Here is a tiny trained network, its code and every weight. The questions are about switching its units off for an input and a class, where a switched-off unit gives its printed mean instead of its output.

import numpy as np


def w(rows, s, z=0):
    codes = np.array(rows[::2]) - 128.0
    scale = np.full(codes.shape[1], s)
    scale[-1] = z or s
    return codes * scale


def f(y):
    return np.maximum(y, 0)


def log_softmax(a):
    a = a - a.max(-1, keepdims=True)
    return a - np.log(np.exp(a).sum(-1, keepdims=True))


def net(x, mask):
    res = np.array(x, float).reshape(1, 5) / 4 @ E
    y = f(res @ A[0][:, :-1].T + A[0][:, -1])
    res = res + np.where(mask, y, B[0][:, -1]) @ B[0][:, :-1]
    return log_softmax(res[-1] @ U[:, :-1].T + U[:, -1])


A, B = {}, {}
E = w([
[142,125,228,132,73,58,254,185],'x0',
[204,148,52,159,235,169,198,217],'x1',
[127,128,129,129,128,128,128,127],'x2',
[12,94,148,110,242,58,180,52],'x3',
[128,128,127,119,127,128,128,129],'x4',
],0.0035)
A[0] = w([
[63,124,185,107,22,114,63,62,2],'n0',
[165,129,101,126,187,146,163,166,11],'n1',
[187,134,116,130,63,146,97,159,149],'n2',
[111,126,143,121,98,124,111,110,40],'n3',
[121,132,74,140,169,160,35,99,59],'n4',
[92,126,161,113,67,119,91,91,14],'n5',
[139,131,126,128,116,132,122,134,133],'n6',
[131,129,148,133,112,120,162,138,95],'n7',
[129,128,139,131,118,123,148,134,95],'n8',
[128,128,128,128,128,128,128,128,128],'n9',
[124,129,129,128,132,126,129,126,134],'n10',
[129,130,137,130,120,123,145,133,95],'n11',
[133,130,163,135,100,114,188,145,90],'n12',
[129,128,139,131,118,124,149,134,93],'n13',
[189,134,116,131,60,147,96,161,149],'n14',
[131,128,128,128,125,129,126,130,111],'n15',
[148,130,124,127,106,135,118,138,138],'n16',
[122,131,79,139,165,157,43,102,60],'n17',
[134,131,171,137,93,110,202,150,87],'n18',
[199,135,114,131,49,150,90,166,150],'n19',
[135,131,185,139,81,100,233,158,86],'n20',
[119,128,130,128,137,124,132,123,130],'n21',
[161,129,104,125,180,144,158,161,15],'n22',
[139,131,127,128,115,132,122,134,132],'n23',
[134,131,180,139,86,103,221,155,89],'n24',
[128,128,127,128,129,128,127,128,130],'n25',
[98,128,134,128,162,115,142,110,166],'n26',
[16,120,147,123,254,77,180,64,180],'n27',
[128,128,128,128,128,128,128,128,126],'n28',
[198,135,78,125,239,160,191,195,4],'n29',
[185,133,117,131,64,146,98,159,148],'n30',
[121,132,71,141,171,163,29,97,59],'n31',
[126,131,109,131,144,139,91,118,66],'n32',
[120,129,130,128,137,124,131,123,130],'n33',
],0.0092,0.00057)
B[0] = w([
[133,139,81,149,61,11,188,145,241],'n0',
[121,132,113,139,83,68,153,127,175],'n1',
[109,126,148,175,157,180,156,121,193],'n2',
[128,128,115,134,111,97,144,133,156],'n3',
[150,122,136,53,148,128,69,131,201],'n4',
[130,133,101,141,90,62,162,138,190],'n5',
[125,127,131,136,133,138,133,127,141],'n6',
[133,126,126,104,137,131,104,126,156],'n7',
[130,127,127,114,133,130,115,127,144],'n8',
[128,128,128,128,128,128,128,128,128],'n9',
[128,129,129,131,129,132,129,128,132],'n10',
[130,128,128,116,132,130,117,127,141],'n11',
[138,124,125,86,144,134,86,125,178],'n12',
[130,127,127,114,132,130,114,127,144],'n13',
[108,127,149,177,158,183,157,121,196],'n14',
[128,128,128,130,129,130,129,128,130],'n15',
[123,128,134,143,137,146,137,126,150],'n16',
[147,122,135,60,146,128,74,130,195],'n17',
[141,123,124,76,148,135,75,124,190],'n18',
[105,126,152,185,163,192,161,120,207],'n19',
[148,122,122,56,156,138,54,123,215],'n20',
[128,129,130,135,130,137,132,128,138],'n21',
[122,131,115,138,89,75,150,127,169],'n22',
[125,127,131,137,133,138,133,127,141],'n23',
[145,123,122,64,153,137,62,123,206],'n24',
[128,128,128,127,129,128,127,128,129],'n25',
[125,130,137,154,137,161,141,129,163],'n26',
[113,132,165,229,163,252,176,131,254],'n27',
[128,128,128,128,128,128,128,128,128],'n28',
[113,133,101,151,43,16,176,126,219],'n29',
[110,126,147,174,156,179,155,122,192],'n30',
[151,122,137,48,150,128,65,131,206],'n31',
[135,125,130,101,136,128,106,128,154],'n32',
[128,129,130,134,130,136,131,128,137],'n33',
],0.021,0.0052)
U = w([
[96,128,177,207,174,221,164,119,254],'0',
[175,110,127,1,156,126,14,124,101],'1',
[121,147,75,143,15,17,176,141,14],'2',
],0.0087,0.00054)

Each question gives the input, the list of numbers given to net, and the class t.
The units are the neurons (one row each of A and B). Each row of codes is followed by its name. A weight is (code - 128) times the scale printed after its matrix; where a second scale follows, it is the last column's (A, B and U).
mask holds one flag per neuron, in row order. A switched-off neuron (its flag False) gives its mean, the last column of its row in B, instead of its output. The means were averaged over made-up inputs and are rounded, as every weight is.
A unit's drop is (log p(t) with every unit on - log p(t) with that unit switched off) / (log p(t) with every unit on - log p(t) with every unit switched off).
The circuit of an input: a set's keep is (log p(t) with only the set's units on - log p(t) with every unit switched off) / (log p(t) with every unit on - log p(t) with every unit switched off). Starting from the 12 units with the biggest drops (on a tie, the unit counted first), units are removed one at a time, each time the one whose removal leaves the highest keep (on an exact tie, the one counted first), for as long as the keep stays at least 0.8.
circuit, biggest first: the units of the circuit, biggest drop first
most important unit: the unit with the biggest drop
k most important neurons: the k neurons with the biggest drops, biggest first
drop of u: that unit's drop, to one decimal
input [-3,-5,2,-2,3], class 2: most important neuron : (n0)
input [8,-3,3,-8,1], class 0: 3 most important neurons : (n19, n14, n2)
input [7,-6,-1,-4,-4], class 1: 4 most important neurons : (n20, n24, n29, n18)
input [3,1,-1,-1,0], class 1: circuit, biggest first : (n27, n0)
input [3,-2,6,-1,8], class 1: circuit, biggest first : (n27, n29)
input [4,6,7,-5,-6], class 2: 3 most important neurons : (n29, n27, n1)
input [4,-1,-1,-3,-1], class 1: 2 most important neurons : (n27, n20)
input [5,-6,0,-6,7], class 0: 3 most important neurons : (n19, n29, n14)
input [4,8,5,-6,4], class 2: 4 most important neurons : (n29, n27, n1, n22)
input [-5,6,0,3,-3], class 2: 2 most important neurons : (n29, n20)
input [-2,-6,3,5,7], class 2: 3 most important neurons : (n0, n5, n19)
input [8,-7,-6,-2,-1], class 1: 2 most important neurons : (n20, n24)
input [0,-7,3,5,1], class 2: 2 most important neurons : (n0, n5)
input [-3,6,-4,3,2], class 2: circuit, biggest first : (n29)
input [3,-7,3,-8,-7], class 0: 2 most important neurons : (n19, n14)
input [-4,-8,5,4,0], class 2: drop of n0 : 0.7
input [-2,-8,2,-4,1], class 2: drop of n0 : 0.7
input [0,1,5,-7,4], class 0: drop of n13 : 0.0
input [5,-6,-6,-7,-2], class 0: drop of n19 : 0.4
input [-2,-3,3,2,-8], class 2: most important unit : n19
